Below is a small trained network, with its code and all its weights. Each question gives an input and a class and asks what happens when units are switched off, that is, made to give their printed mean instead of their output.

import numpy as np


def w(rows, s, z=0):
    codes = np.array(rows[::2]) - 128.0
    scale = np.full(codes.shape[1], s)
    scale[-1] = z or s
    return codes * scale


def norm(h):
    return h / np.sqrt((h * h).mean(-1, keepdims=True) + 1e-5)


def f(y):
    return np.maximum(y, 0)


def log_softmax(a):
    a = a - a.max(-1, keepdims=True)
    return a - np.log(np.exp(a).sum(-1, keepdims=True))


def net(x, mask):
    res = np.array(x, float).reshape(1, 5) / 4 @ E
    u = 0
    for l in range(4):
        y = f(norm(res) @ A[l][:, :-1].T + A[l][:, -1])
        res = res + np.where(mask[u : u + 3], y, B[l][:, -1]) @ B[l][:, :-1]
        u += 3
    return log_softmax(norm(res)[-1] @ U[:, :-1].T + U[:, -1])


A, B = {}, {}
E = w([
[150,142,73,116,83,89,82,130,129,153,134],'x0',
[176,157,171,146,119,150,164,154,147,108,72],'x1',
[162,29,152,70,180,145,165,143,141,136,99],'x2',
[71,159,146,108,254,61,148,144,162,212,58],'x3',
[114,81,172,98,171,55,80,67,120,128,100],'x4',
],0.0076)
A[0] = w([
[253,103,190,105,23,126,65,87,65,66,114,1],'L0N1',
[116,43,96,193,20,197,87,110,10,90,114,116],'L0N2',
[241,40,143,188,101,37,167,171,161,102,75,85],'L0N3',
],0.006,0.0029)
B[0] = w([
[37,105,130,109,166,191,156,95,166,248,65,227],'L0N1',
[174,85,54,179,131,116,160,129,105,132,159,253],'L0N2',
[130,210,196,68,145,106,148,215,115,173,156,176],'L0N3',
],0.013,0.0074)
A[1] = w([
[255,138,148,57,92,143,186,176,125,106,118,110],'L1N1',
[119,109,157,32,130,130,75,100,137,123,153,249],'L1N2',
[228,123,97,104,108,151,179,62,66,83,209,183],'L1N3',
],0.0071,0.0013)
B[1] = w([
[10,159,227,47,185,110,75,143,203,144,108,212],'L1N1',
[154,62,173,102,194,155,98,173,55,143,106,194],'L1N2',
[88,80,151,175,192,145,77,95,107,128,194,254],'L1N3',
],0.011,0.004)
A[2] = w([
[224,103,55,181,171,176,176,79,134,101,189,3],'L2N1',
[120,92,187,79,163,61,28,110,104,68,92,101],'L2N2',
[112,108,122,136,238,154,129,98,170,201,2,172],'L2N3',
],0.0055,0.003)
B[2] = w([
[155,125,149,177,134,121,110,173,68,117,143,169],'L2N1',
[208,57,164,144,143,56,63,119,106,81,124,170],'L2N2',
[133,126,61,99,3,135,133,131,137,119,115,255],'L2N3',
],0.015,0.0091)
A[3] = w([
[133,253,110,209,71,107,89,16,109,92,209,132],'L3N1',
[69,168,147,152,201,82,124,203,176,144,138,254],'L3N2',
[201,206,166,129,66,54,139,245,80,84,191,142],'L3N3',
],0.0054,0.00054)
B[3] = w([
[72,59,186,191,162,170,32,109,143,102,99,253],'L3N1',
[85,165,182,56,132,157,133,144,166,107,144,181],'L3N2',
[45,168,127,136,103,251,73,202,137,207,139,207],'L3N3',
],0.011,0.0034)
U = w([
[144,55,97,233,151,214,117,137,34,116,208,186],'0',
[25,189,247,70,199,168,100,209,158,147,97,190],'1',
[82,133,65,69,46,186,192,135,151,229,58,196],'2',
[219,225,126,166,178,60,217,63,125,80,162,1],'3',
[202,70,148,71,151,12,61,114,48,76,66,115],'4',
[232,205,136,180,191,61,255,60,152,15,153,1],'5',
[115,162,112,203,237,85,178,37,15,45,141,25],'6',
],0.009,0.0053)

Each question gives the input, the list of numbers given to net, and the class t.
The units are the neurons (one row each of A and B). Each row of codes is followed by its name. A weight is (code - 128) times the scale printed after its matrix; where a second scale follows, it is the last column's (A, B and U).
mask holds one flag per neuron, layer by layer. A switched-off neuron (its flag False) gives its mean, the last column of its row in B, instead of its output. The means were averaged over made-up inputs and are rounded, as every weight is.
A unit's drop is (log p(t) with every unit on - log p(t) with that unit switched off) / (log p(t) with every unit on - log p(t) with every unit switched off).
The circuit of an input: a set's keep is (log p(t) with only the set's units on - log p(t) with every unit switched off) / (log p(t) with every unit on - log p(t) with every unit switched off). Starting from all 12 units, units are removed one at a time, each time the one whose removal leaves the highest keep (on an exact tie, the one counted first), for as long as the keep stays at least 0.8.
circuit, biggest first: the units of the circuit, biggest drop first
most important unit: the unit with the biggest drop
k most important neurons: the k neurons with the biggest drops, biggest first
top k neurons in layer l: the k neurons of layer l with the biggest drops, biggest first
drop of u: that unit's drop, to one decimal
input [-5,-6,5,-2,6], class 4: most important unit => L0N2
input [0,5,3,8,2], class 2: 2 most important neurons => L2N3; L1N3
input [3,-4,-4,6,-6], class 1: circuit, biggest first => L0N1; L2N3; L3N2
input [1,-7,-4,6,-7], class 1: 4 most important neurons => L0N1; L2N3; L0N2; L3N2
input [-1,7,0,7,4], class 2: 2 most important neurons => L2N3; L3N3
input [4,-2,-2,3,2], class 4: 3 most important neurons => L0N1; L0N2; L2N2
input [-1,1,5,-2,2], class 1: 3 most important neurons => L0N3; L1N1; L0N2
input [-8,-5,-5,7,1], class 2: 2 most important neurons => L2N3; L1N3
input [-1,1,-1,8,6], class 4: 2 most important neurons => L0N1; L2N2
input [-3,-1,-1,8,8], class 4: circuit, biggest first => L0N1; L2N2
input [1,4,4,-2,7], class 1: 2 most important neurons => L0N3; L0N2
input [1,4,5,3,0], class 1: top 2 neurons in layer 0 => L0N1; L0N3
input [3,5,0,1,6], class 1: 2 most important neurons => L0N3; L0N2
input [1,7,-6,-7,2], class 2: most important unit => L0N1
input [4,7,6,-4,-7], class 1: 3 most important neurons => L0N3; L1N1; L3N2
input [-7,2,1,-2,-3], class 1: circuit, biggest first => L0N1; L1N1
input [1,-1,5,-1,0], class 1: circuit, biggest first => L0N3; L1N1
input [3,8,4,5,-3], class 1: circuit, biggest first => L0N1; L1N1
input [-4,4,-7,2,-6], class 1: top 2 neurons in layer 0 => L0N1; L0N2
input [1,-6,-6,2,6], class 4: top neuron in layer 0 => L0N2
input [-1,5,0,-3,4], class 2: 2 most important neurons => L0N1; L2N3
input [3,-2,-1,1,5], class 4: 2 most important neurons => L0N2; L0N1
input [-5,-1,-6,4,6], class 4: top 2 neurons in layer 0 => L0N1; L0N2
input [-7,3,-7,7,3], class 2: top 2 neurons in layer 1 => L1N3; L1N1
input [-7,4,3,7,-4], class 2: 2 most important neurons => L2N3; L0N3
input [1,2,-3,0,-8], class 1: drop of L1N1 => 0.3
input [-3,5,2,-5,-3], class 2: drop of L3N3 => 0.0
input [8,7,-4,-7,5], class 2: drop of L0N1 => 5.5
input [1,-3,0,7,8], class 4: circuit, biggest first => L0N1
